Here is a tiny trained network, its code and every weight. The questions are about switching its units off for an input and a target symbol, where a switched-off unit gives its printed mean instead of its output.

import numpy as np


def w(rows, s, z=0):
    codes = np.array(rows[::2]) - 128.0
    scale = np.full(codes.shape[1], s)
    scale[-1] = z or s
    return codes * scale


def norm(h):
    return h / np.sqrt((h * h).mean(-1, keepdims=True) + 1e-5)


def f(y):
    return y / 2 * (1 + np.tanh(0.7978845608 * (y + 0.044715 * y**3)))


def softmax(a):
    e = np.exp(a - a.max(-1, keepdims=True))
    return e / e.sum(-1, keepdims=True)


def log_softmax(a):
    a = a - a.max(-1, keepdims=True)
    return a - np.log(np.exp(a).sum(-1, keepdims=True))


def net(x, mask):
    ids = ['αβεζημτφψω'.index(c) for c in x.split()]
    T = len(ids)
    res = E[ids] + P[:T]
    u = 0
    for l in range(3):
        r = norm(res)
        for j in range(2):
            rows = slice(2 * j, 2 * j + 2)
            q, k, v = (r @ M[l][rows].T for M in (Q, K, V))
            z = softmax(np.where(np.tri(T) > 0, q @ k.T / 2**0.5, -1e9)) @ v
            o = O[l][rows]
            res = res + np.where(mask[u + j], z, o[:, -1]) @ o[:, :-1]
        u += 2
        y = f(norm(res) @ A[l][:, :-1].T + A[l][:, -1])
        res = res + np.where(mask[u : u + 4], y, B[l][:, -1]) @ B[l][:, :-1]
        u += 4
    return log_softmax(norm(res)[-1] @ U[:, :-1].T + U[:, -1])


Q, K, V, O, A, B = {}, {}, {}, {}, {}, {}
E = w([
[141,233,120,107,61,183,173,119],'α',
[88,88,65,1,128,151,123,85],'β',
[37,155,174,189,152,251,108,83],'ε',
[138,199,55,206,107,177,134,212],'ζ',
[147,117,203,147,87,250,140,124],'η',
[83,117,200,127,83,211,194,137],'μ',
[86,171,164,146,7,148,94,168],'τ',
[74,47,141,135,114,187,142,226],'φ',
[210,145,133,150,106,202,47,69],'ψ',
[143,118,89,136,178,250,180,188],'ω',
],0.0095)
P = w([
[161,60,46,167,21,222,124,114],'0',
[138,72,88,135,49,160,126,112],'1',
[133,96,108,105,84,162,114,132],'2',
[136,120,123,92,108,156,110,138],'3',
[133,130,140,81,123,145,109,141],'4',
[131,144,154,80,136,131,111,148],'5',
[128,149,167,82,155,115,112,146],'6',
[130,163,184,83,171,104,119,148],'7',
[117,168,196,89,191,89,113,153],'8',
[114,176,206,88,223,76,119,161],'9',
[114,196,254,81,225,89,108,174],'10',
],0.0083)
Q[0] = w([
[185,18,144,185,146,122,159,105],'0.h0',
[64,144,172,86,104,211,100,191],'0.h0',
[143,152,146,83,178,254,32,96],'0.h1',
[150,216,155,56,148,179,183,158],'0.h1',
],0.0085)
K[0] = w([
[90,176,7,132,20,181,112,130],'0.h0',
[187,186,188,70,226,43,116,132],'0.h0',
[123,210,196,84,205,1,144,218],'0.h1',
[119,137,205,151,236,30,35,148],'0.h1',
],0.0067)
V[0] = w([
[237,221,161,186,61,143,38,118],'0.h0',
[102,197,76,98,119,18,128,102],'0.h0',
[132,77,58,128,195,133,2,89],'0.h1',
[159,167,96,113,159,184,226,36],'0.h1',
],0.0067)
O[0] = w([
[110,95,86,99,186,163,2,140,92],'0.h0',
[73,206,59,109,179,180,174,101,2],'0.h0',
[185,86,117,194,158,98,177,28,98],'0.h1',
[237,222,209,65,160,162,105,100,153],'0.h1',
],0.0089,0.0052)
A[0] = w([
[154,103,136,40,176,1,128,185,119],'0.n0',
[116,169,123,214,159,160,83,216,14],'0.n1',
[117,143,101,86,153,66,207,32,9],'0.n2',
[131,190,21,63,79,100,128,133,250],'0.n3',
],0.0058,0.0019)
B[0] = w([
[201,50,46,2,107,191,170,127,217],'0.n0',
[180,212,141,114,85,62,158,161,199],'0.n1',
[43,179,159,93,76,104,95,143,253],'0.n2',
[127,63,148,80,51,154,136,81,240],'0.n3',
],0.0067,0.0016)
Q[1] = w([
[151,172,64,143,118,98,255,115],'1.h0',
[173,136,30,205,209,6,123,103],'1.h0',
[116,155,89,134,162,77,125,83],'1.h1',
[159,120,163,90,130,60,117,114],'1.h1',
],0.0073)
K[1] = w([
[70,196,186,226,101,218,164,44],'1.h0',
[132,67,101,139,24,252,67,44],'1.h0',
[192,126,104,151,91,149,148,253],'1.h1',
[128,186,131,134,199,159,121,168],'1.h1',
],0.0062)
V[1] = w([
[28,14,254,7,113,137,128,57],'1.h0',
[139,50,101,104,248,228,189,176],'1.h0',
[128,174,146,167,194,82,168,84],'1.h1',
[55,222,168,216,170,195,159,172],'1.h1',
],0.0055)
O[1] = w([
[91,72,159,119,138,254,150,98,246],'1.h0',
[137,69,191,90,173,53,180,72,91],'1.h0',
[78,73,111,76,211,108,97,147,3],'1.h1',
[63,75,177,33,129,49,107,96,18],'1.h1',
],0.0078,0.0054)
A[1] = w([
[3,174,109,85,163,115,167,85,3],'1.n0',
[104,116,162,52,123,94,127,159,157],'1.n1',
[121,202,172,191,84,122,95,50,113],'1.n2',
[196,58,87,158,53,90,132,160,34],'1.n3',
],0.0058,0.0029)
B[1] = w([
[164,195,35,160,109,139,129,3,94],'1.n0',
[234,133,42,119,95,144,128,159,157],'1.n1',
[132,125,188,149,159,147,239,226,252],'1.n2',
[101,106,98,125,129,50,184,18,173],'1.n3',
],0.0062,0.0019)
Q[2] = w([
[102,65,46,111,200,101,97,99],'2.h0',
[74,155,91,210,233,60,110,200],'2.h0',
[109,77,112,88,195,56,218,56],'2.h1',
[40,104,115,156,200,2,80,53],'2.h1',
],0.0074)
K[2] = w([
[182,116,136,220,62,162,88,99],'2.h0',
[155,109,198,152,4,103,24,144],'2.h0',
[165,184,107,184,34,150,139,43],'2.h1',
[239,79,81,127,2,185,79,161],'2.h1',
],0.0068)
V[2] = w([
[120,98,66,1,113,100,114,81],'2.h0',
[154,95,138,136,189,117,95,202],'2.h0',
[26,221,196,208,185,145,69,94],'2.h1',
[133,126,120,123,91,152,71,70],'2.h1',
],0.008)
O[2] = w([
[137,149,144,254,155,197,146,158,47],'2.h0',
[92,118,113,83,144,164,200,131,3],'2.h0',
[146,124,159,160,9,116,64,37,132],'2.h1',
[153,179,97,146,150,96,131,120,165],'2.h1',
],0.0093,0.0052)
A[2] = w([
[138,145,181,128,58,162,102,170,251],'2.n0',
[162,108,19,23,117,165,128,97,233],'2.n1',
[160,93,83,157,221,168,2,140,183],'2.n2',
[192,201,140,119,188,111,82,113,226],'2.n3',
],0.0069,0.0025)
B[2] = w([
[76,114,124,157,243,43,146,174,246],'2.n0',
[55,117,177,126,152,44,27,168,169],'2.n1',
[48,39,127,129,254,187,202,116,135],'2.n2',
[125,152,207,137,208,147,102,68,147],'2.n3',
],0.0068,0.011)
U = w([
[65,233,147,36,146,177,100,119,143],'α',
[153,173,119,194,130,176,202,95,197],'β',
[141,96,177,135,61,78,90,36,91],'ε',
[133,186,76,165,169,1,118,129,82],'ζ',
[204,80,151,171,127,133,72,190,223],'η',
[114,138,192,83,90,161,130,168,126],'μ',
[30,120,59,170,89,147,80,171,43],'τ',
[64,49,103,128,125,78,217,120,98],'φ',
[94,107,80,136,224,138,81,72,101],'ψ',
[198,126,177,66,190,32,209,111,3],'ω',
],0.0088,0.0056)

Each question gives the input, a string of symbols that net reads in full, and the target symbol t.
The units are the heads (2 rows each of Q, K, V and O) and the neurons (one row each of A and B). Each row of codes is followed by its name. A weight is (code - 128) times the scale printed after its matrix; where a second scale follows, it is the last column's (O, A, B and U).
mask holds one flag per unit, layer by layer, with each layer's heads first. A switched-off unit (its flag False) gives its mean, the last column of its rows in O or B, instead of its output. The means were averaged over made-up inputs and are rounded, as every weight is.
A unit's drop is (log p(t) with every unit on - log p(t) with that unit switched off) / (log p(t) with every unit on - log p(t) with every unit switched off).
The circuit of an input: a set's keep is (log p(t) with only the set's units on - log p(t) with every unit switched off) / (log p(t) with every unit on - log p(t) with every unit switched off). Starting from the 12 units with the biggest drops (on a tie, the unit counted first), units are removed one at a time, each time the one whose removal leaves the highest keep (on an exact tie, the one counted first), for as long as the keep stays at least 0.8.
units of the circuit, in order: the units of the circuit, biggest drop first
top k neurons in layer l: the k neurons of layer l with the biggest drops, biggest first
heads that matter: for each layer, one digit per head in row order, 1 if its drop is at least 0.15 and else 0, layers parted by /
input η α τ ε α, target ε: units of the circuit, in order	2.h1
input ψ φ β φ, target β: units of the circuit, in order	0.h0, 1.h1
input ζ β β β ψ, target β: heads that matter	00 / 00 / 00
input α β μ ε ε η φ ω β ω, target β: heads that matter	10 / 00 / 10
input α ε α β β, target β: units of the circuit, in order	2.h0, 0.h0
input φ β ε ψ ε, target ψ: heads that matter	11 / 00 / 00
input ε β ψ ε α ε β ε, target β: units of the circuit, in order	0.h0, 2.n1
input ε β β ψ ψ, target ψ: heads that matter	10 / 00 / 00
input ω η η ω τ ε β η, target β: units of the circuit, in order	2.h0, 0.n0
input ε ε η ε ζ α μ, target α: heads that matter	11 / 00 / 10
input φ η β τ ζ μ ε φ β μ β, target μ: top 2 neurons in layer 0	0.n0, 0.n3
input β α ζ ω ζ β, target ζ: units of the circuit, in order	1.h0, 0.n1
input ω β ε β, target ε: top 3 neurons in layer 0	0.n0, 0.n3, 0.n2
input β α τ β ε μ ω τ α τ ε, target τ: units of the circuit, in order	0.h1
input β β α η τ β, target τ: units of the circuit, in order	0.h1, 2.h0
input ψ ε β μ ε α ω η ω ε, target ω: heads that matter	00 / 10 / 10
input μ φ α τ β ζ β η β, target η: heads that matter	00 / 00 / 10
input ζ α ε η ω μ ω μ μ β ε, target β: units of the circuit, in order	0.h0, 0.n0, 2.h0
input β β η ε β ε η α ε α μ, target α: units of the circuit, in order	0.h1, 0.h0
input ε β η ω, target ω: units of the circuit, in order	1.h0
input η α α η τ η, target τ: heads that matter	01 / 00 / 00
input μ β η α β τ μ α α α, target α: heads that matter	10 / 00 / 00
input ω α ζ β ψ α, target ψ: units of the circuit, in order	0.h0, 2.n2
